Below are the code and all the weights of a small trained network. Each question names an input and a target symbol and asks about switching units off, where a switched-off unit gives its printed mean instead of its output.

import numpy as np


def w(rows, s, z=0):
    codes = np.array(rows[::2]) - 128.0
    scale = np.full(codes.shape[1], s)
    scale[-1] = z or s
    return codes * scale


def f(y):
    return np.maximum(y, 0)


def softmax(a):
    e = np.exp(a - a.max(-1, keepdims=True))
    return e / e.sum(-1, keepdims=True)


def log_softmax(a):
    a = a - a.max(-1, keepdims=True)
    return a - np.log(np.exp(a).sum(-1, keepdims=True))


def net(x, mask):
    ids = ['ΓΔΛΩαβηξπστφψ'.index(c) for c in x.split()]
    T = len(ids)
    res = E[ids] + P[:T]
    r = res
    for j in range(2):
        rows = slice(3 * j, 3 * j + 3)
        q, k, v = (r @ M[0][rows].T for M in (Q, K, V))
        z = softmax(np.where(np.tri(T) > 0, q @ k.T / 3**0.5, -1e9)) @ v
        o = O[0][rows]
        res = res + np.where(mask[j], z, o[:, -1]) @ o[:, :-1]
    y = f(res @ A[0][:, :-1].T + A[0][:, -1])
    res = res + np.where(mask[2:6], y, B[0][:, -1]) @ B[0][:, :-1]
    return log_softmax(res[-1] @ U[:, :-1].T + U[:, -1])


Q, K, V, O, A, B = {}, {}, {}, {}, {}, {}
E = w([
[128,37,76,54,91,131],'Γ',
[125,23,62,115,106,72],'Δ',
[126,71,61,49,110,131],'Λ',
[130,134,28,62,130,94],'Ω',
[170,171,6,139,107,66],'α',
[164,177,2,104,142,106],'β',
[98,71,43,90,146,125],'η',
[223,129,97,33,128,87],'ξ',
[99,238,153,150,119,162],'π',
[150,131,11,162,195,73],'σ',
[193,139,88,24,174,248],'τ',
[216,48,146,164,123,100],'φ',
[157,82,94,159,197,197],'ψ',
],0.016)
P = w([
[117,86,5,119,114,137],'0',
[146,49,51,159,110,119],'1',
[198,89,60,145,131,128],'2',
[171,87,88,133,134,115],'3',
[143,75,112,137,127,98],'4',
[150,91,133,125,146,106],'5',
[179,138,146,126,164,101],'6',
[157,143,159,113,167,96],'7',
[134,115,175,147,154,60],'8',
],0.011)
Q[0] = w([
[82,91,108,147,80,108],'h1',
[57,169,98,131,101,108],'h1',
[232,76,2,58,183,49],'h1',
[78,174,212,177,55,143],'h2',
[213,127,127,74,175,117],'h2',
[155,159,189,209,197,164],'h2',
],0.013)
K[0] = w([
[161,163,102,115,161,101],'h1',
[190,97,142,79,155,129],'h1',
[94,218,253,159,149,139],'h1',
[144,102,18,99,56,110],'h2',
[66,114,160,142,156,94],'h2',
[105,70,106,120,74,180],'h2',
],0.013)
V[0] = w([
[247,57,207,114,175,142],'h1',
[72,156,97,78,165,244],'h1',
[113,63,147,237,157,176],'h1',
[152,123,193,99,46,173],'h2',
[219,154,131,216,121,150],'h2',
[106,165,86,218,214,168],'h2',
],0.011)
O[0] = w([
[181,100,164,130,153,128,219],'h1',
[103,180,171,93,180,255,102],'h1',
[100,27,192,224,158,140,78],'h1',
[124,108,165,126,58,166,3],'h2',
[153,189,138,202,109,121,214],'h2',
[103,166,163,166,168,93,161],'h2',
],0.016,0.0068)
A[0] = w([
[104,149,151,235,254,111,120],'n1',
[146,85,161,182,96,82,62],'n2',
[145,145,164,155,179,148,208],'n3',
[118,150,39,52,27,115,251],'n4',
],0.0082,0.0029)
B[0] = w([
[149,129,176,36,97,134,250],'n1',
[123,185,170,159,173,254,209],'n2',
[139,32,151,189,30,20,175],'n3',
[26,125,141,169,93,144,243],'n4',
],0.0071,0.018)
U = w([
[105,108,127,104,128,146,109],'Γ',
[196,136,72,189,145,146,241],'Δ',
[106,112,87,135,208,131,153],'Λ',
[108,175,74,184,174,125,56],'Ω',
[141,148,102,116,199,32,4],'α',
[185,168,128,56,158,176,127],'β',
[85,116,220,106,120,94,119],'η',
[157,164,116,107,1,97,200],'ξ',
[58,219,185,183,148,171,69],'π',
[80,149,135,127,133,107,144],'σ',
[109,113,140,106,107,135,14],'τ',
[68,164,145,206,82,72,70],'φ',
[78,75,118,156,147,77,36],'ψ',
],0.0062,0.0039)

Each question gives the input, a string of symbols that net reads in full, and the target symbol t.
The units are the heads (3 rows each of Q, K, V and O) and the neurons (one row each of A and B). Each row of codes is followed by its name. A weight is (code - 128) times the scale printed after its matrix; where a second scale follows, it is the last column's (O, A, B and U).
mask holds one flag per unit, heads first, then neurons. A switched-off unit (its flag False) gives its mean, the last column of its rows in O or B, instead of its output. The means were averaged over made-up inputs and are rounded, as every weight is.
A unit's drop is (log p(t) with every unit on - log p(t) with that unit switched off) / (log p(t) with every unit on - log p(t) with every unit switched off).
The circuit of an input: a set's keep is (log p(t) with only the set's units on - log p(t) with every unit switched off) / (log p(t) with every unit on - log p(t) with every unit switched off). Starting from all 6 units, units are removed one at a time, each time the one whose removal leaves the highest keep (on an exact tie, the one counted first), for as long as the keep stays at least 0.8.
units of the circuit, in order: the units of the circuit, biggest drop first
top k neurons: the k neurons with the biggest drops, biggest first
heads that matter: for each layer, one digit per head in row order, 1 if its drop is at least 0.15 and else 0, layers parted by /
input φ Ω τ Δ Γ, target β: heads that matter : 10
input Δ σ ξ ξ Λ, target ξ: units of the circuit, in order : h1
input ξ Ω Λ Δ Γ τ Ω ξ Ω, target ξ: units of the circuit, in order : h1, h2
input φ ξ ψ Λ ξ σ φ φ Δ, target Δ: units of the circuit, in order : h1, n2, n4
input π σ ψ σ, target π: heads that matter : 10
input π Δ φ β, target π: heads that matter : 10
input ξ α φ τ ψ Γ, target η: heads that matter : 11
input Γ φ Γ, target Δ: units of the circuit, in order : h1, n2, h2
input Ω Ω Δ φ ξ η, target Δ: units of the circuit, in order : h1, n1, h2, n2
input φ π ψ π, target η: units of the circuit, in order : h1, n1
input Ω τ φ ξ, target Δ: units of the circuit, in order : h1, h2, n2
input σ Λ ξ, target α: units of the circuit, in order : h2, h1
input π Δ Δ φ ψ τ Λ, target π: heads that matter : 10
input φ ξ Λ τ α, target β: units of the circuit, in order : h1
input τ ξ σ ξ, target α: units of the circuit, in order : h2, n2
input Ω φ Λ σ η Δ, target α: heads that matter : 01
input φ ξ σ α, target α: heads that matter : 01
input ξ φ φ σ, target Δ: heads that matter : 11
input σ ψ σ, target η: heads that matter : 10
input β σ Δ Γ, target α: heads that matter : 01
input ξ ξ φ Δ σ, target Δ: heads that matter : 10
input η ψ Δ φ, target η: units of the circuit, in order : h1, n1
input φ φ Ω β σ Γ σ, target α: heads that matter : 01
input Δ η ξ Λ Δ α, target φ: units of the circuit, in order : n4, h1
input ξ ξ Γ σ, target α: heads that matter : 01
input τ ξ σ, target β: heads that matter : 10
input π Λ φ σ ξ ξ ξ ξ ξ, target π: top neuron : n4
